Below is a small trained network, with its code and all its weights. Each question gives an input and a target symbol and asks what happens when units are switched off, that is, made to give their printed mean instead of their output.

import numpy as np


def w(rows, s, z=0):
    codes = np.array(rows[::2]) - 128.0
    scale = np.full(codes.shape[1], s)
    scale[-1] = z or s
    return codes * scale


def f(y):
    return y / 2 * (1 + np.tanh(0.7978845608 * (y + 0.044715 * y**3)))


def softmax(a):
    e = np.exp(a - a.max(-1, keepdims=True))
    return e / e.sum(-1, keepdims=True)


def log_softmax(a):
    a = a - a.max(-1, keepdims=True)
    return a - np.log(np.exp(a).sum(-1, keepdims=True))


def net(x, mask):
    ids = ['ΓΔΛαβεζθξπστψω'.index(c) for c in x.split()]
    T = len(ids)
    res = E[ids] + P[:T]
    q, k, v = (res @ M[0].T for M in (Q, K, V))
    z = softmax(np.where(np.tri(T) > 0, q @ k.T / 3**0.5, -1e9)) @ v
    res = res + np.where(mask[0], z, O[0][:, -1]) @ O[0][:, :-1]
    y = f(res @ A[0][:, :-1].T + A[0][:, -1])
    res = res + np.where(mask[1:9], y, B[0][:, -1]) @ B[0][:, :-1]
    return log_softmax(res[-1] @ U[:, :-1].T + U[:, -1])


Q, K, V, O, A, B = {}, {}, {}, {}, {}, {}
E = w([
[73,57,165,99],'Γ',
[149,82,132,111],'Δ',
[113,26,144,133],'Λ',
[97,134,140,52],'α',
[106,74,160,93],'β',
[83,97,156,84],'ε',
[133,46,140,135],'ζ',
[130,116,131,83],'θ',
[56,87,151,66],'ξ',
[57,154,159,15],'π',
[75,25,159,126],'σ',
[104,89,140,80],'τ',
[100,97,91,166],'ψ',
[156,49,57,9],'ω',
],0.015)
P = w([
[160,146,106,101],'0',
[155,104,192,103],'1',
[136,151,202,164],'2',
[127,101,178,141],'3',
[23,87,107,117],'4',
[95,252,64,190],'5',
],0.016)
Q[0] = w([
[62,106,35,118],'H0',
[88,62,136,81],'H0',
[148,54,253,118],'H0',
],0.02)
K[0] = w([
[200,106,216,97],'H0',
[150,81,129,50],'H0',
[111,61,2,55],'H0',
],0.02)
V[0] = w([
[254,87,146,183],'H0',
[40,77,72,194],'H0',
[9,71,141,108],'H0',
],0.025)
O[0] = w([
[147,247,217,70,222],'H0',
[167,5,134,69,23],'H0',
[252,19,66,143,254],'H0',
],0.019,0.0079)
A[0] = w([
[37,165,99,90,45],'N0',
[115,175,157,133,99],'N1',
[145,129,67,147,255],'N2',
[6,118,69,143,45],'N3',
[115,161,177,148,109],'N4',
[129,50,215,73,85],'N5',
[18,65,133,115,242],'N6',
[97,57,254,84,193],'N7',
],0.0082,0.0076)
B[0] = w([
[146,67,161,216,197],'N0',
[122,47,105,101,241],'N1',
[33,168,182,95,248],'N2',
[255,96,143,194,182],'N3',
[143,71,109,85,234],'N4',
[158,132,121,195,221],'N5',
[63,236,67,104,164],'N6',
[138,190,77,83,240],'N7',
],0.017,0.012)
U = w([
[180,68,96,100,126],'Γ',
[162,71,228,94,101],'Δ',
[254,146,149,131,124],'Λ',
[179,156,190,162,93],'α',
[152,149,207,121,187],'β',
[136,111,129,108,247],'ε',
[164,100,145,49,228],'ζ',
[204,97,198,163,136],'θ',
[152,72,60,87,64],'ξ',
[183,103,71,141,54],'π',
[223,52,72,102,3],'σ',
[136,151,180,123,178],'τ',
[176,120,64,95,111],'ψ',
[184,100,149,125,77],'ω',
],0.0076,0.0062)

Each question gives the input, a string of symbols that net reads in full, and the target symbol t.
The units are the heads (3 rows each of Q, K, V and O) and the neurons (one row each of A and B). Each row of codes is followed by its name. A weight is (code - 128) times the scale printed after its matrix; where a second scale follows, it is the last column's (O, A, B and U).
mask holds one flag per unit, heads first, then neurons. A switched-off unit (its flag False) gives its mean, the last column of its rows in O or B, instead of its output. The means were averaged over made-up inputs and are rounded, as every weight is.
A unit's drop is (log p(t) with every unit on - log p(t) with that unit switched off) / (log p(t) with every unit on - log p(t) with every unit switched off).
The circuit of an input: a set's keep is (log p(t) with only the set's units on - log p(t) with every unit switched off) / (log p(t) with every unit on - log p(t) with every unit switched off). Starting from all 9 units, units are removed one at a time, each time the one whose removal leaves the highest keep (on an exact tie, the one counted first), for as long as the keep stays at least 0.8.
circuit, biggest first: the units of the circuit, biggest drop first
unit that matters most: the unit with the biggest drop
top k neurons: the k neurons with the biggest drops, biggest first
drop when u is switched off: that unit's drop, to one decimal
input Δ Γ Λ α, target Δ: circuit, biggest first -> (H0 N0 N1 N4)
input Λ σ α Λ Δ Λ, target α: circuit, biggest first -> (N2 H0 N3 N1)
input σ σ π β β Λ, target π: circuit, biggest first -> (H0 N3 N2)
input ψ ξ Λ ζ Λ ζ, target Λ: top 2 neurons -> (N1 N2)
input Λ ψ α, target Λ: circuit, biggest first -> (H0 N2 N1)
input Γ Λ Λ Λ τ, target Λ: circuit, biggest first -> (H0 N1)
input Δ ψ β, target Δ: top 2 neurons -> (N0 N1)
input ω Λ ε ζ Γ, target θ: top 2 neurons -> (N3 N0)
input τ Λ τ, target τ: top 2 neurons -> (N1 N4)
input ζ ζ ζ Δ Δ π, target ζ: circuit, biggest first -> (H0 N1 N4)
input ω Λ ζ Δ Λ, target θ: circuit, biggest first -> (H0 N3 N0)
input Λ Γ Δ ε, target Λ: top 3 neurons -> (N2 N5 N1)
input σ θ θ Λ Δ θ, target θ: top 2 neurons -> (N0 N7)
input ω θ Λ Λ σ, target θ: top 3 neurons -> (N3 N0 N7)
input σ Δ σ ε, target σ: circuit, biggest first -> (H0)
input ξ Λ Δ τ, target ξ: top 2 neurons -> (N2 N6)
input Δ Λ σ, target Δ: top 2 neurons -> (N0 N1)
input Λ ξ Λ Λ θ θ, target Λ: top 3 neurons -> (N1 N2 N4)
input Λ Λ ε β θ β, target ε: top 2 neurons -> (N2 N3)
input π Λ Δ, target π: top 2 neurons -> (N3 N6)
input Λ Λ Δ, target Λ: top 2 neurons -> (N2 N1)
input θ π π ψ, target θ: unit that matters most -> N3
input Δ Λ ζ ζ Λ Γ, target ζ: unit that matters most -> H0
input ψ α Λ ω τ Δ, target Λ: top 3 neurons -> (N1 N2 N4)
input ζ Δ ζ Λ σ, target Δ: top 4 neurons -> (N0 N1 N4 N7)
input Λ ζ σ σ ζ Δ, target σ: drop when N2 is switched off -> -0.2
input θ Δ Λ ε ζ ε, target Λ: drop when N1 is switched off -> 0.3
input π σ Δ β τ, target σ: drop when N5 is switched off -> 0.1
input Δ θ π Λ, target Δ: drop when N7 is switched off -> 0.0
input α τ Λ, target α: unit that matters most -> N3
